Here is a tiny trained network, its code and every weight. The questions are about switching its units off for an input and a class, where a switched-off unit gives its printed mean instead of its output.

import numpy as np


def w(rows, s, z=0):
    codes = np.array(rows[::2]) - 128.0
    scale = np.full(codes.shape[1], s)
    scale[-1] = z or s
    return codes * scale


def f(y):
    return np.maximum(y, 0)


def log_softmax(a):
    a = a - a.max(-1, keepdims=True)
    return a - np.log(np.exp(a).sum(-1, keepdims=True))


def net(x, mask):
    res = np.array(x, float).reshape(1, 6) / 4 @ E
    y = f(res @ A[0][:, :-1].T + A[0][:, -1])
    res = res + np.where(mask, y, B[0][:, -1]) @ B[0][:, :-1]
    return log_softmax(res[-1] @ U[:, :-1].T + U[:, -1])


A, B = {}, {}
E = w([
[162,120,117,210,107,164,78,249,158,146],'x0',
[144,85,114,66,181,129,75,168,88,171],'x1',
[94,113,110,192,190,112,133,66,147,179],'x2',
[127,49,117,138,140,74,161,140,132,77],'x3',
[216,116,131,144,116,156,203,117,119,178],'x4',
[103,54,223,142,119,207,121,117,99,119],'x5',
],0.013)
A[0] = w([
[114,86,182,139,130,208,106,94,113,132,108],'N1',
[91,137,135,101,128,125,112,134,134,99,60],'N2',
[109,153,151,37,149,117,157,31,112,113,111],'N3',
[153,139,140,70,51,138,142,166,142,56,133],'N4',
[156,128,148,75,130,125,110,160,102,110,40],'N5',
[103,95,168,123,113,140,139,135,127,142,94],'N6',
[158,114,123,204,124,130,112,199,120,133,17],'N7',
[186,142,135,141,147,120,141,136,116,158,37],'N8',
[64,149,135,122,149,98,103,158,135,125,78],'N9',
[104,255,155,107,117,197,70,94,114,201,107],'N10',
[92,172,125,216,73,134,169,94,155,94,71],'N11',
[95,124,142,133,131,137,80,119,142,97,48],'N12',
[131,25,111,155,145,50,159,154,128,55,216],'N13',
[114,141,160,129,126,179,111,112,117,142,119],'N14',
[99,86,172,160,102,183,127,122,131,88,41],'N15',
[115,181,142,205,74,129,146,94,125,64,5],'N16',
[60,164,124,121,138,130,36,110,129,77,125],'N17',
[147,155,128,163,137,151,83,160,134,150,20],'N18',
[147,109,113,112,151,137,97,136,108,144,68],'N19',
[153,149,141,140,128,149,103,141,150,146,135],'N20',
[143,181,68,144,105,85,133,134,155,125,67],'N21',
[241,113,134,120,114,166,198,105,127,187,151],'N22',
[137,113,115,140,155,144,133,103,138,165,74],'N23',
[72,106,111,234,211,107,108,80,141,199,109],'N24',
[93,120,124,149,113,120,93,170,146,127,123],'N25',
[156,201,66,117,158,70,133,151,136,138,104],'N26',
[104,104,160,137,111,132,143,130,117,131,21],'N27',
[142,71,99,58,216,126,66,158,102,210,84],'N28',
[135,125,124,190,141,121,106,162,158,120,70],'N29',
[124,156,111,167,115,152,118,165,125,127,112],'N30',
[136,140,129,83,71,140,125,161,109,124,91],'N31',
[115,153,108,106,121,118,149,123,129,127,13],'N32',
],0.014,0.0027)
B[0] = w([
[172,129,112,135,210,67,64,121,125,151,223],'N1',
[125,153,100,113,149,119,175,134,102,137,160],'N2',
[124,63,129,97,42,206,107,69,113,243,253],'N3',
[185,224,142,172,109,190,112,87,110,89,220],'N4',
[156,183,151,149,132,159,121,102,134,107,175],'N5',
[135,124,112,135,166,94,94,120,123,137,171],'N6',
[113,92,114,82,97,165,135,62,105,190,218],'N7',
[103,139,116,124,136,115,150,133,108,118,171],'N8',
[109,149,114,99,141,81,177,133,87,125,172],'N9',
[148,35,80,225,137,156,178,175,200,49,241],'N10',
[100,134,222,65,89,123,125,174,179,111,223],'N11',
[116,146,102,96,130,90,154,137,97,121,164],'N12',
[125,46,80,235,114,151,163,182,195,79,236],'N13',
[125,95,130,155,145,97,94,130,131,122,177],'N14',
[152,114,129,123,193,62,77,112,127,150,201],'N15',
[97,144,207,68,135,136,136,176,174,129,206],'N16',
[57,172,84,117,105,72,194,161,76,126,206],'N17',
[136,91,116,107,113,165,139,105,135,167,184],'N18',
[102,134,157,98,127,130,119,146,149,131,163],'N19',
[119,111,126,150,89,138,131,124,128,142,169],'N20',
[152,104,138,126,200,65,65,115,124,147,214],'N21',
[33,177,75,107,107,53,199,165,69,112,254],'N22',
[146,162,117,122,120,139,122,124,105,99,163],'N23',
[209,245,123,174,98,197,111,88,81,79,249],'N24',
[104,126,113,120,96,139,152,104,95,174,178],'N25',
[157,106,130,159,216,69,39,118,104,145,231],'N26',
[133,117,107,117,174,124,87,135,124,128,157],'N27',
[101,137,250,59,113,117,127,168,211,110,241],'N28',
[119,87,126,97,99,164,132,95,123,174,190],'N29',
[119,95,137,121,85,144,115,89,118,159,181],'N30',
[170,178,137,155,110,158,107,106,114,107,182],'N31',
[145,100,112,111,168,137,115,121,115,132,154],'N32',
],0.019,0.017)
U = w([
[127,70,101,87,106,215,139,74,111,235,90],'0',
[111,169,252,53,146,146,124,196,222,106,77],'1',
[174,116,113,146,222,60,37,129,110,162,129],'2',
[213,255,129,165,122,215,127,105,95,72,124],'3',
[49,177,61,116,129,79,211,171,51,129,146],'4',
[143,42,71,217,135,174,174,184,204,77,175],'5',
[110,122,135,174,93,104,106,138,116,157,251],'6',
],0.0085,0.0028)

Each question gives the input, the list of numbers given to net, and the class t.
The units are the neurons (one row each of A and B). Each row of codes is followed by its name. A weight is (code - 128) times the scale printed after its matrix; where a second scale follows, it is the last column's (A, B and U).
mask holds one flag per neuron, in row order. A switched-off neuron (its flag False) gives its mean, the last column of its row in B, instead of its output. The means were averaged over made-up inputs and are rounded, as every weight is.
A unit's drop is (log p(t) with every unit on - log p(t) with that unit switched off) / (log p(t) with every unit on - log p(t) with every unit switched off).
The circuit of an input: a set's keep is (log p(t) with only the set's units on - log p(t) with every unit switched off) / (log p(t) with every unit on - log p(t) with every unit switched off). Starting from the 12 units with the biggest drops (on a tie, the unit counted first), units are removed one at a time, each time the one whose removal leaves the highest keep (on an exact tie, the one counted first), for as long as the keep stays at least 0.8.
circuit, biggest first: the units of the circuit, biggest drop first
top k neurons: the k neurons with the biggest drops, biggest first
drop of u: that unit's drop, to one decimal
input [4,3,2,-8,-6,-3], class 5: top 2 neurons => N10, N22
input [-4,-3,3,-2,-8,7], class 4: top 3 neurons => N17, N26, N21
input [5,-1,3,-8,-2,-5], class 5: circuit, biggest first => N10
input [-2,-7,7,0,7,3], class 1: top 2 neurons => N11, N16
input [-4,8,2,4,-8,0], class 1: top 2 neurons => N28, N22
input [-7,0,4,7,8,-5], class 4: top 3 neurons => N22, N10, N7
input [6,1,-7,7,-6,-1], class 3: top 3 neurons => N4, N10, N3
input [0,0,-4,-6,-4,6], class 2: top 2 neurons => N1, N13
input [-5,5,6,-4,-7,-3], class 4: top 3 neurons => N17, N4, N9
input [8,-4,-6,2,-8,-1], class 0: top 4 neurons => N22, N7, N29, N30
input [1,-6,2,5,-2,4], class 1: top 3 neurons => N11, N10, N16
input [3,-5,-1,-6,5,2], class 5: top 2 neurons => N10, N28
input [7,-5,8,5,2,-8], class 2: top 2 neurons => N21, N26
input [-2,-1,4,4,-7,8], class 2: circuit, biggest first => N1
input [-4,1,-3,5,0,3], class 5: top 2 neurons => N13, N7
input [-7,-6,-7,8,6,3], class 5: top 4 neurons => N13, N24, N7, N28
input [7,-1,-8,1,-4,-8], class 2: drop of N19 => 0.0
input [3,5,-3,5,7,5], class 4: drop of N22 => 1.8
input [-6,6,6,4,-7,1], class 4: drop of N30 => 0.1
input [-7,6,2,8,-4,-1], class 5: circuit, biggest first => N13
input [-6,-2,5,6,-3,-6], class 0: drop of N1 => 1.1
